Below are the code and all the weights of a small trained network. Each question names an input and a target symbol and asks about switching units off, where a switched-off unit gives its printed mean instead of its output.

import numpy as np


def w(rows, s, z=0):
    codes = np.array(rows[::2]) - 128.0
    scale = np.full(codes.shape[1], s)
    scale[-1] = z or s
    return codes * scale


def f(y):
    return np.maximum(y, 0)


def softmax(a):
    e = np.exp(a - a.max(-1, keepdims=True))
    return e / e.sum(-1, keepdims=True)


def log_softmax(a):
    a = a - a.max(-1, keepdims=True)
    return a - np.log(np.exp(a).sum(-1, keepdims=True))


def net(x, mask):
    ids = ['Ωαβηξτψ'.index(c) for c in x.split()]
    T = len(ids)
    res = E[ids] + P[:T]
    u = 0
    for l in range(2):
        r = res
        for j in range(2):
            rows = slice(2 * j, 2 * j + 2)
            q, k, v = (r @ M[l][rows].T for M in (Q, K, V))
            z = softmax(np.where(np.tri(T) > 0, q @ k.T / 2**0.5, -1e9)) @ v
            o = O[l][rows]
            res = res + np.where(mask[u + j], z, o[:, -1]) @ o[:, :-1]
        u += 2
        y = f(res @ A[l][:, :-1].T + A[l][:, -1])
        res = res + np.where(mask[u : u + 8], y, B[l][:, -1]) @ B[l][:, :-1]
        u += 8
    return log_softmax(res[-1] @ U[:, :-1].T + U[:, -1])


Q, K, V, O, A, B = {}, {}, {}, {}, {}, {}
E = w([
[131,122,99,194],'Ω',
[138,112,100,187],'α',
[138,125,95,190],'β',
[142,47,56,72],'η',
[99,224,157,178],'ξ',
[95,128,109,7],'τ',
[241,79,116,139],'ψ',
],0.014)
P = w([
[116,171,37,193],'0',
[64,53,141,229],'1',
[154,210,71,72],'2',
[68,65,171,194],'3',
[203,230,108,1],'4',
[69,68,184,187],'5',
],0.0081)
Q[0] = w([
[37,105,67,153],'0.h0',
[101,72,132,142],'0.h0',
[143,129,159,212],'0.h1',
[231,13,37,184],'0.h1',
],0.011)
K[0] = w([
[11,187,140,102],'0.h0',
[112,143,153,71],'0.h0',
[194,155,194,193],'0.h1',
[253,62,100,139],'0.h1',
],0.011)
V[0] = w([
[93,147,254,57],'0.h0',
[100,52,144,132],'0.h0',
[202,139,169,154],'0.h1',
[226,159,169,16],'0.h1',
],0.0071)
O[0] = w([
[27,104,169,164,2],'0.h0',
[225,114,206,101,124],'0.h0',
[228,62,139,166,104],'0.h1',
[120,132,56,254,90],'0.h1',
],0.0061,0.0049)
A[0] = w([
[42,168,67,121,81],'0.n0',
[149,100,255,125,254],'0.n1',
[175,195,109,223,140],'0.n2',
[67,161,215,57,208],'0.n3',
[155,181,232,105,206],'0.n4',
[119,20,158,249,13],'0.n5',
[102,108,88,131,162],'0.n6',
[7,56,201,151,231],'0.n7',
],0.0078,0.0027)
B[0] = w([
[235,121,130,166,203],'0.n0',
[145,156,138,223,202],'0.n1',
[186,135,164,50,231],'0.n2',
[123,109,166,78,224],'0.n3',
[132,174,138,158,175],'0.n4',
[168,11,196,108,209],'0.n5',
[114,98,87,187,184],'0.n6',
[1,114,189,110,253],'0.n7',
],0.0081,0.0039)
Q[1] = w([
[170,74,189,189],'1.h0',
[138,42,186,52],'1.h0',
[173,235,53,2],'1.h1',
[114,63,105,115],'1.h1',
],0.0074)
K[1] = w([
[191,85,175,114],'1.h0',
[40,3,224,119],'1.h0',
[196,19,129,184],'1.h1',
[165,163,82,27],'1.h1',
],0.0062)
V[1] = w([
[2,86,177,55],'1.h0',
[174,57,223,168],'1.h0',
[136,53,27,134],'1.h1',
[106,15,25,41],'1.h1',
],0.0063)
O[1] = w([
[69,255,249,110,148],'1.h0',
[60,30,164,30,234],'1.h0',
[200,112,215,159,206],'1.h1',
[243,170,207,106,252],'1.h1',
],0.0055,0.0023)
A[1] = w([
[166,135,86,245,214],'1.n0',
[160,119,79,218,253],'1.n1',
[74,142,111,149,140],'1.n2',
[86,116,144,206,98],'1.n3',
[172,118,158,61,85],'1.n4',
[125,93,113,175,132],'1.n5',
[130,192,124,132,144],'1.n6',
[166,146,109,82,212],'1.n7',
],0.012,0.0025)
B[1] = w([
[149,217,184,168,228],'1.n0',
[167,217,209,180,239],'1.n1',
[107,123,57,201,180],'1.n2',
[16,195,106,79,183],'1.n3',
[123,64,50,103,245],'1.n4',
[168,3,131,238,166],'1.n5',
[172,64,70,127,182],'1.n6',
[105,192,41,86,254],'1.n7',
],0.0064,0.0077)
U = w([
[80,141,250,49,234],'Ω',
[117,134,193,199,18],'α',
[119,38,127,128,62],'β',
[128,123,204,197,45],'η',
[164,211,132,207,253],'ξ',
[40,107,63,192,85],'τ',
[119,115,60,1,143],'ψ',
],0.0071,0.0033)

Each question gives the input, a string of symbols that net reads in full, and the target symbol t.
The units are the heads (2 rows each of Q, K, V and O) and the neurons (one row each of A and B). Each row of codes is followed by its name. A weight is (code - 128) times the scale printed after its matrix; where a second scale follows, it is the last column's (O, A, B and U).
mask holds one flag per unit, layer by layer, with each layer's heads first. A switched-off unit (its flag False) gives its mean, the last column of its rows in O or B, instead of its output. The means were averaged over made-up inputs and are rounded, as every weight is.
A unit's drop is (log p(t) with every unit on - log p(t) with that unit switched off) / (log p(t) with every unit on - log p(t) with every unit switched off).
The circuit of an input: a set's keep is (log p(t) with only the set's units on - log p(t) with every unit switched off) / (log p(t) with every unit on - log p(t) with every unit switched off). Starting from the 12 units with the biggest drops (on a tie, the unit counted first), units are removed one at a time, each time the one whose removal leaves the highest keep (on an exact tie, the one counted first), for as long as the keep stays at least 0.8.
units of the circuit, in order: the units of the circuit, biggest drop first
most important unit: the unit with the biggest drop
top k neurons in layer l: the k neurons of layer l with the biggest drops, biggest first
drop when u is switched off: that unit's drop, to one decimal
input α Ω ψ β τ η, target Ω: units of the circuit, in order : 0.h0, 1.h0, 0.n7
input ξ τ β Ω, target Ω: units of the circuit, in order : 1.h0, 0.n7, 0.h0, 0.n5
input Ω α ψ β, target β: units of the circuit, in order : 0.n5, 1.h0, 0.h1, 1.n5
input ξ Ω η α, target τ: units of the circuit, in order : 1.h1, 1.n3
input β τ ψ Ω, target β: units of the circuit, in order : 0.h1, 0.n5, 1.h0
input τ τ α η ξ β, target τ: units of the circuit, in order : 1.h1, 0.h0, 0.n4
input β β β τ ξ β, target τ: units of the circuit, in order : 1.h1, 0.h0
input β τ Ω β β, target ψ: top 4 neurons in layer 0 : 0.n1, 0.n6, 0.n2, 0.n0
input ξ ψ α Ω ξ, target ψ: most important unit : 0.n2
input ψ τ ξ ψ, target β: units of the circuit, in order : 1.h0, 0.n5, 0.h1
input τ τ τ Ω τ ξ, target τ: top 3 neurons in layer 0 : 0.n1, 0.n4, 0.n7
input τ ξ τ η, target Ω: top 2 neurons in layer 0 : 0.n7, 0.n1
input ψ ξ Ω α, target τ: top 2 neurons in layer 0 : 0.n7, 0.n4
input α ψ ξ Ω, target τ: most important unit : 1.h1
input ψ τ α β, target Ω: top 3 neurons in layer 0 : 0.n5, 0.n7, 0.n0
input Ω β α ψ α, target ψ: top 2 neurons in layer 0 : 0.n1, 0.n6
input α Ω Ω, target ψ: top 3 neurons in layer 0 : 0.n1, 0.n6, 0.n0
input ψ ψ τ α η, target ξ: top 2 neurons in layer 1 : 1.n1, 1.n0
input ψ β ψ, target ψ: top 2 neurons in layer 1 : 1.n4, 1.n7
input ψ ξ β Ω, target τ: top 2 neurons in layer 0 : 0.n7, 0.n4
input ψ β τ τ ψ α, target β: most important unit : 0.h1
input α τ τ η α Ω, target Ω: top 2 neurons in layer 0 : 0.n7, 0.n5
input ψ Ω α ψ α, target ψ: top 4 neurons in layer 0 : 0.n2, 0.n1, 0.n6, 0.n0
input Ω β ψ α, target β: top 2 neurons in layer 0 : 0.n5, 0.n2
input ψ β τ ψ ψ, target ψ: drop when 0.n2 is switched off : 1.2
